Below is a small trained network, with its code and all its weights. Each question gives an input and a target symbol and asks what happens when units are switched off, that is, made to give their printed mean instead of their output.

import numpy as np


def w(rows, s, z=0):
    codes = np.array(rows[::2]) - 128.0
    scale = np.full(codes.shape[1], s)
    scale[-1] = z or s
    return codes * scale


def f(y):
    return y / 2 * (1 + np.tanh(0.7978845608 * (y + 0.044715 * y**3)))


def softmax(a):
    e = np.exp(a - a.max(-1, keepdims=True))
    return e / e.sum(-1, keepdims=True)


def log_softmax(a):
    a = a - a.max(-1, keepdims=True)
    return a - np.log(np.exp(a).sum(-1, keepdims=True))


def net(x, mask):
    ids = ['αδεημστφω'.index(c) for c in x.split()]
    T = len(ids)
    res = E[ids] + P[:T]
    u = 0
    for l in range(2):
        r = res
        for j in range(3):
            rows = slice(2 * j, 2 * j + 2)
            q, k, v = (r @ M[l][rows].T for M in (Q, K, V))
            z = softmax(np.where(np.tri(T) > 0, q @ k.T / 2**0.5, -1e9)) @ v
            o = O[l][rows]
            res = res + np.where(mask[u + j], z, o[:, -1]) @ o[:, :-1]
        u += 3
        y = f(res @ A[l][:, :-1].T + A[l][:, -1])
        res = res + np.where(mask[u : u + 4], y, B[l][:, -1]) @ B[l][:, :-1]
        u += 4
    return log_softmax(res[-1] @ U[:, :-1].T + U[:, -1])


Q, K, V, O, A, B = {}, {}, {}, {}, {}, {}
E = w([
[103,124,201,123],'α',
[167,231,119,121],'δ',
[138,205,26,101],'ε',
[9,133,132,10],'η',
[126,190,227,117],'μ',
[133,89,70,78],'σ',
[132,126,82,95],'τ',
[122,221,8,130],'φ',
[152,131,184,92],'ω',
],0.016)
P = w([
[210,76,187,130],'0',
[182,80,84,27],'1',
[182,112,99,34],'2',
[169,116,89,39],'3',
[159,152,102,77],'4',
[153,168,96,61],'5',
[143,172,113,73],'6',
[135,186,113,70],'7',
[116,221,119,89],'8',
[109,216,97,79],'9',
[104,245,139,78],'10',
[133,254,182,85],'11',
],0.0057)
Q[0] = w([
[134,41,105,210],'L0H1',
[154,54,67,233],'L0H1',
[110,109,67,96],'L0H2',
[207,157,246,56],'L0H2',
[32,195,255,35],'L0H3',
[22,217,118,123],'L0H3',
],0.011)
K[0] = w([
[203,45,111,143],'L0H1',
[177,120,150,173],'L0H1',
[115,95,163,199],'L0H2',
[76,142,173,131],'L0H2',
[138,153,52,200],'L0H3',
[167,100,140,249],'L0H3',
],0.014)
V[0] = w([
[66,196,118,97],'L0H1',
[159,157,200,84],'L0H1',
[110,140,194,105],'L0H2',
[2,129,128,94],'L0H2',
[97,184,117,118],'L0H3',
[236,142,116,173],'L0H3',
],0.0099)
O[0] = w([
[74,118,2,179,255],'L0H1',
[141,111,90,227,183],'L0H1',
[31,50,106,183,198],'L0H2',
[70,97,56,20,200],'L0H2',
[27,176,151,164,167],'L0H3',
[207,156,110,97,135],'L0H3',
],0.0077,0.0093)
A[0] = w([
[177,46,174,136,116],'L0N1',
[61,82,254,147,191],'L0N2',
[138,72,48,182,38],'L0N3',
[102,176,153,192,5],'L0N4',
],0.009,0.0026)
B[0] = w([
[180,91,109,128,138],'L0N1',
[157,129,3,148,210],'L0N2',
[129,162,166,84,253],'L0N3',
[170,155,132,133,125],'L0N4',
],0.012,0.004)
Q[1] = w([
[115,163,73,152],'L1H1',
[159,89,123,116],'L1H1',
[164,187,223,121],'L1H2',
[204,154,176,180],'L1H2',
[120,138,4,110],'L1H3',
[92,186,167,102],'L1H3',
],0.018)
K[1] = w([
[154,115,75,134],'L1H1',
[15,138,97,103],'L1H1',
[143,84,251,155],'L1H2',
[194,93,179,108],'L1H2',
[227,139,127,156],'L1H3',
[89,67,69,136],'L1H3',
],0.015)
V[1] = w([
[66,160,174,6],'L1H1',
[152,113,220,93],'L1H1',
[171,192,99,159],'L1H2',
[91,87,146,225],'L1H2',
[166,118,226,192],'L1H3',
[105,246,86,185],'L1H3',
],0.012)
O[1] = w([
[94,184,74,120,6],'L1H1',
[137,181,135,79,52],'L1H1',
[250,139,118,201,115],'L1H2',
[142,70,146,76,106],'L1H2',
[150,129,195,100,105],'L1H3',
[135,122,192,204,157],'L1H3',
],0.013,0.024)
A[1] = w([
[104,165,47,115,3],'L1N1',
[156,190,255,87,149],'L1N2',
[71,150,33,178,49],'L1N3',
[116,74,163,201,177],'L1N4',
],0.0078,0.0054)
B[1] = w([
[111,116,199,173,157],'L1N1',
[95,255,140,63,150],'L1N2',
[179,147,187,77,187],'L1N3',
[82,196,82,101,252],'L1N4',
],0.0092,0.026)
U = w([
[143,63,40,107,155],'α',
[155,153,176,109,196],'δ',
[140,163,101,117,132],'ε',
[89,125,143,74,128],'η',
[153,77,255,158,3],'μ',
[160,162,54,32,113],'σ',
[158,150,96,64,124],'τ',
[134,182,76,132,128],'φ',
[190,96,194,52,142],'ω',
],0.005,0.0044)

Each question gives the input, a string of symbols that net reads in full, and the target symbol t.
The units are the heads (2 rows each of Q, K, V and O) and the neurons (one row each of A and B). Each row of codes is followed by its name. A weight is (code - 128) times the scale printed after its matrix; where a second scale follows, it is the last column's (O, A, B and U).
mask holds one flag per unit, layer by layer, with each layer's heads first. A switched-off unit (its flag False) gives its mean, the last column of its rows in O or B, instead of its output. The means were averaged over made-up inputs and are rounded, as every weight is.
A unit's drop is (log p(t) with every unit on - log p(t) with that unit switched off) / (log p(t) with every unit on - log p(t) with every unit switched off).
The circuit of an input: a set's keep is (log p(t) with only the set's units on - log p(t) with every unit switched off) / (log p(t) with every unit on - log p(t) with every unit switched off). Starting from the 12 units with the biggest drops (on a tie, the unit counted first), units are removed one at a time, each time the one whose removal leaves the highest keep (on an exact tie, the one counted first), for as long as the keep stays at least 0.8.
circuit, biggest first: the units of the circuit, biggest drop first
top k neurons: the k neurons with the biggest drops, biggest first
which heads matter: for each layer, one digit per head in row order, 1 if its drop is at least 0.15 and else 0, layers parted by /
input μ ω α ω ω σ σ α α α, target μ: top 4 neurons -> (L0N2; L0N4; L0N3; L1N2)
input σ η α α τ σ ω α η α δ ω, target σ: circuit, biggest first -> (L1H3; L0H1; L0H3)
input α δ η α α α τ η α α μ, target α: which heads matter -> 110 / 101
input σ α σ, target σ: circuit, biggest first -> (L1H1; L0H1)
input φ η σ δ α τ α φ η φ ω μ, target φ: circuit, biggest first -> (L1H3; L1H1)
input η α σ α δ, target η: circuit, biggest first -> (L1H2; L0H2)
input η μ α φ, target η: which heads matter -> 011 / 010
input δ η ω α δ ω δ α, target δ: top 2 neurons -> (L1N2; L0N2)
input ω α μ η, target ω: circuit, biggest first -> (L0H2; L1H3; L0H1; L1N4)
input η η η α ω μ φ τ μ α, target η: circuit, biggest first -> (L1H2; L0H2; L0H3)
input α α α σ α η δ, target α: top 2 neurons -> (L0N2; L1N3)
input ω μ α α α α α φ α ω μ σ, target ω: top neuron -> (L0N1)
input η η α δ η μ μ, target η: which heads matter -> 010 / 010
input σ α δ τ α δ α δ η, target σ: circuit, biggest first -> (L1H3; L0H1; L0H3; L0N1)
input μ ε ω μ α ω η η, target μ: circuit, biggest first -> (L0H2; L0N2; L1H3)
input ω α σ η μ α α ω, target ω: circuit, biggest first -> (L0H2; L0H1; L1H3)
input η α σ, target η: circuit, biggest first -> (L1H2; L0H2; L0H3)
input η η η α δ α η δ ε, target η: circuit, biggest first -> (L1H2; L0H3; L0H2)
input μ μ η σ, target μ: which heads matter -> 111 / 101
input α α δ σ α α ε δ σ α η, target α: which heads matter -> 110 / 101
input δ ε α ε, target δ: which heads matter -> 110 / 001
input η η σ σ η α φ μ σ τ α σ, target η: which heads matter -> 011 / 010
